Below is a small trained network, with its code and all its weights. Each question gives an input and a class and asks what happens when units are switched off, that is, made to give their printed mean instead of their output.

import numpy as np


def w(rows, s, z=0):
    codes = np.array(rows[::2]) - 128.0
    scale = np.full(codes.shape[1], s)
    scale[-1] = z or s
    return codes * scale


def norm(h):
    return h / np.sqrt((h * h).mean(-1, keepdims=True) + 1e-5)


def f(y):
    return y / 2 * (1 + np.tanh(0.7978845608 * (y + 0.044715 * y**3)))


def log_softmax(a):
    a = a - a.max(-1, keepdims=True)
    return a - np.log(np.exp(a).sum(-1, keepdims=True))


def net(x, mask):
    res = np.array(x, float).reshape(1, 7) / 4 @ E
    u = 0
    for l in range(3):
        y = f(norm(res) @ A[l][:, :-1].T + A[l][:, -1])
        res = res + np.where(mask[u : u + 10], y, B[l][:, -1]) @ B[l][:, :-1]
        u += 10
    return log_softmax(norm(res)[-1] @ U[:, :-1].T + U[:, -1])


A, B = {}, {}
E = w([
[162,38,159,112,99,120,200,108,129,67,178,124],'x0',
[207,216,93,230,87,153,129,155,84,138,188,159],'x1',
[197,98,94,202,171,185,71,73,221,54,30,99],'x2',
[107,105,210,161,249,205,169,128,58,128,109,243],'x3',
[195,52,68,91,51,198,116,113,93,235,68,202],'x4',
[165,144,181,118,92,125,182,179,65,125,33,67],'x5',
[157,127,29,95,172,26,122,156,68,49,102,190],'x6',
],0.0016)
A[0] = w([
[77,204,178,175,199,67,178,193,188,56,162,85,54],'0.n1',
[147,136,68,112,48,58,96,134,176,134,140,37,70],'0.n2',
[235,221,133,222,87,161,126,152,111,114,208,168,51],'0.n3',
[88,109,89,139,159,118,76,48,177,140,238,205,66],'0.n4',
[248,205,102,218,91,153,146,172,107,119,190,168,26],'0.n5',
[95,242,88,118,211,126,38,131,109,220,60,97,80],'0.n6',
[163,153,57,65,181,65,88,143,68,33,114,192,45],'0.n7',
[180,136,96,196,144,194,116,111,165,47,73,118,2],'0.n8',
[203,18,146,137,96,121,228,81,122,50,211,106,78],'0.n9',
[162,189,188,137,89,89,217,118,64,122,2,85,78],'0.n10',
],0.0032,0.0037)
B[0] = w([
[187,130,166,136,61,127,54,15,47,74,165,133,251],'0.n1',
[126,205,126,81,166,226,234,101,137,84,116,188,221],'0.n2',
[2,99,123,87,171,98,104,117,135,141,62,78,208],'0.n3',
[151,113,113,98,137,186,85,221,129,106,153,85,177],'0.n4',
[22,81,89,85,174,122,109,110,128,112,48,113,180],'0.n5',
[64,58,193,143,25,104,149,172,184,19,126,220,177],'0.n6',
[156,49,112,224,113,113,215,132,156,134,176,123,185],'0.n7',
[207,194,172,138,168,76,86,153,150,191,89,147,112],'0.n8',
[39,185,165,150,68,103,53,205,190,101,53,218,212],'0.n9',
[130,64,73,110,167,206,38,221,157,83,226,112,183],'0.n10',
],0.0044,0.0011)
A[1] = w([
[95,143,128,138,94,108,166,172,59,198,229,138,66],'1.n1',
[214,114,109,195,140,157,99,84,194,98,77,114,80],'1.n2',
[187,161,102,45,169,23,132,146,66,86,83,164,97],'1.n3',
[119,123,193,184,245,170,140,128,47,130,121,202,78],'1.n4',
[93,178,214,182,121,205,165,98,156,209,143,64,48],'1.n5',
[181,232,55,108,64,91,162,128,171,145,116,46,60],'1.n6',
[150,70,104,74,104,156,173,168,139,207,100,150,76],'1.n7',
[133,121,208,186,251,179,147,140,43,136,113,208,87],'1.n8',
[92,121,63,150,175,123,77,78,237,152,244,196,44],'1.n9',
[218,122,131,109,178,126,182,139,136,130,201,119,4],'1.n10',
],0.003,0.0042)
B[1] = w([
[193,207,172,124,189,43,93,171,186,165,59,140,152],'1.n1',
[140,216,212,87,177,53,134,209,121,211,118,146,166],'1.n2',
[110,99,140,207,90,160,119,111,183,159,195,90,135],'1.n3',
[110,210,40,34,38,152,177,121,207,94,143,88,171],'1.n4',
[126,62,103,242,71,101,160,138,169,121,180,102,113],'1.n5',
[91,190,78,50,117,219,217,119,198,86,179,182,121],'1.n6',
[141,173,174,162,152,116,76,73,81,2,172,122,160],'1.n7',
[128,221,16,22,32,158,190,109,238,74,145,86,199],'1.n8',
[145,115,156,89,105,179,115,246,84,46,90,84,90],'1.n9',
[166,117,172,112,33,125,93,162,100,126,113,227,9],'1.n10',
],0.0032,0.0011)
A[2] = w([
[33,1,140,46,202,104,134,46,133,118,86,89,58],'2.n1',
[97,122,104,99,167,195,56,227,136,108,214,106,27],'2.n2',
[174,99,89,115,71,176,85,79,62,208,75,202,63],'2.n3',
[186,77,66,105,69,168,90,103,86,207,79,195,75],'2.n4',
[163,94,42,237,175,73,232,124,93,122,129,146,5],'2.n5',
[167,98,102,125,162,154,93,232,168,68,174,75,231],'2.n6',
[73,117,202,227,76,208,128,78,172,208,160,55,89],'2.n7',
[92,177,162,72,110,52,154,165,40,219,223,151,95],'2.n8',
[59,126,192,139,29,111,119,212,162,69,63,213,4],'2.n9',
[211,164,105,173,182,117,105,75,196,146,69,128,38],'2.n10',
],0.0032,0.0024)
B[2] = w([
[40,219,38,175,143,92,126,121,73,155,62,83,164],'2.n1',
[160,59,106,119,125,144,104,156,88,87,49,59,135],'2.n2',
[99,176,187,150,143,71,98,94,118,6,204,62,148],'2.n3',
[96,174,206,168,150,95,89,102,115,21,219,53,164],'2.n4',
[135,82,137,178,78,113,148,104,186,209,145,85,129],'2.n5',
[111,96,146,116,107,188,109,151,62,234,134,132,252],'2.n6',
[172,58,15,161,134,17,171,168,94,101,153,177,195],'2.n7',
[199,141,167,170,202,135,89,138,217,141,3,132,203],'2.n8',
[27,110,144,184,5,126,65,160,182,86,127,217,142],'2.n9',
[102,155,180,77,134,54,160,185,121,164,138,155,129],'2.n10',
],0.0038,0.002)
U = w([
[145,226,61,11,82,221,242,80,203,86,173,153,146],'0',
[159,174,235,175,137,58,41,1,34,18,225,61,131],'1',
[34,95,181,178,22,92,64,210,202,68,83,246,113],'2',
[240,194,222,112,237,72,115,171,191,247,34,147,138],'3',
[29,138,47,136,181,91,130,92,67,171,55,55,145],'4',
[182,33,115,95,147,241,48,237,53,145,167,59,120],'5',
[197,25,56,239,101,46,236,120,134,196,199,141,114],'6',
[154,143,159,180,80,216,150,35,44,221,123,195,2],'7',
],0.0089,0.0076)

Each question gives the input, the list of numbers given to net, and the class t.
The units are the neurons (one row each of A and B). Each row of codes is followed by its name. A weight is (code - 128) times the scale printed after its matrix; where a second scale follows, it is the last column's (A, B and U).
mask holds one flag per neuron, layer by layer. A switched-off neuron (its flag False) gives its mean, the last column of its row in B, instead of its output. The means were averaged over made-up inputs and are rounded, as every weight is.
A unit's drop is (log p(t) with every unit on - log p(t) with that unit switched off) / (log p(t) with every unit on - log p(t) with every unit switched off).
The circuit of an input: a set's keep is (log p(t) with only the set's units on - log p(t) with every unit switched off) / (log p(t) with every unit on - log p(t) with every unit switched off). Starting from the 12 units with the biggest drops (on a tie, the unit counted first), units are removed one at a time, each time the one whose removal leaves the highest keep (on an exact tie, the one counted first), for as long as the keep stays at least 0.8.
units of the circuit, in order: the units of the circuit, biggest drop first
most important unit: the unit with the biggest drop
top k neurons: the k neurons with the biggest drops, biggest first
top k neurons in layer l: the k neurons of layer l with the biggest drops, biggest first
input [-5,8,-6,-5,-3,2,-4], class 4: top 2 neurons => (0.n3 0.n5)
input [-5,6,-4,-1,1,7,1], class 5: top 3 neurons => (0.n10 0.n9 2.n2)
input [-4,7,0,6,6,2,0], class 4: units of the circuit, in order => (0.n5 0.n3)
input [0,-7,-3,7,0,1,5], class 0: most important unit => 1.n8
input [-8,5,2,-4,-3,-8,3], class 2: top 2 neurons => (0.n6 2.n9)
input [-2,-7,-1,1,6,6,-8], class 6: units of the circuit, in order => (2.n7 1.n5)
input [2,-2,-3,-6,-2,5,8], class 6: top 3 neurons => (0.n7 2.n5 1.n8)
input [-4,5,-7,0,-3,2,-8], class 6: top 4 neurons => (1.n5 2.n7 1.n2 0.n9)
input [5,0,4,8,-8,6,6], class 0: top 2 neurons => (1.n8 1.n4)
input [1,0,2,6,8,2,-8], class 1: units of the circuit, in order => (2.n3 2.n4)
input [0,-8,8,6,-1,-1,8], class 3: units of the circuit, in order => (1.n2 0.n8)
input [2,2,7,3,6,5,-2], class 3: top 3 neurons => (1.n2 0.n8 0.n1)
input [7,3,0,-7,6,-1,1], class 0: top 2 neurons => (0.n2 0.n6)
input [-3,2,-5,-5,-1,5,7], class 6: most important unit => 0.n7
input [-7,-7,7,7,-5,6,1], class 0: units of the circuit, in order => (1.n8 1.n4)
input [8,-3,-8,3,8,-6,6], class 1: top 4 neurons => (2.n4 0.n6 2.n3 1.n2)
input [7,-7,-1,3,-2,6,5], class 2: top 3 neurons => (0.n9 2.n9 0.n3)
input [6,-5,-6,4,6,2,7], class 6: units of the circuit, in order => (0.n7 1.n3)
input [6,2,7,-4,0,-5,5], class 3: units of the circuit, in order => (0.n8 1.n2)
input [-5,-4,1,2,-2,7,6], class 5: top 2 neurons => (0.n10 0.n9)
input [-2,1,-7,-4,-1,-2,-8], class 6: units of the circuit, in order => (2.n7)
input [3,-1,0,-8,5,-5,8], class 0: top 3 neurons => (0.n2 1.n6 2.n7)
input [7,-6,-2,-3,5,-2,0], class 2: top 2 neurons in layer 0 => (0.n9 0.n1)
input [-5,2,-5,-7,4,-1,-6], class 0: top 2 neurons => (1.n6 0.n2)
input [3,5,-4,5,-4,0,-2], class 0: top 4 neurons => (1.n8 1.n4 2.n6 0.n6)
input [-5,-5,7,8,2,-6,-8], class 0: units of the circuit, in order => (1.n8 1.n4)
input [-4,0,-6,-4,3,-1,1], class 3: units of the circuit, in order => (2.n8)
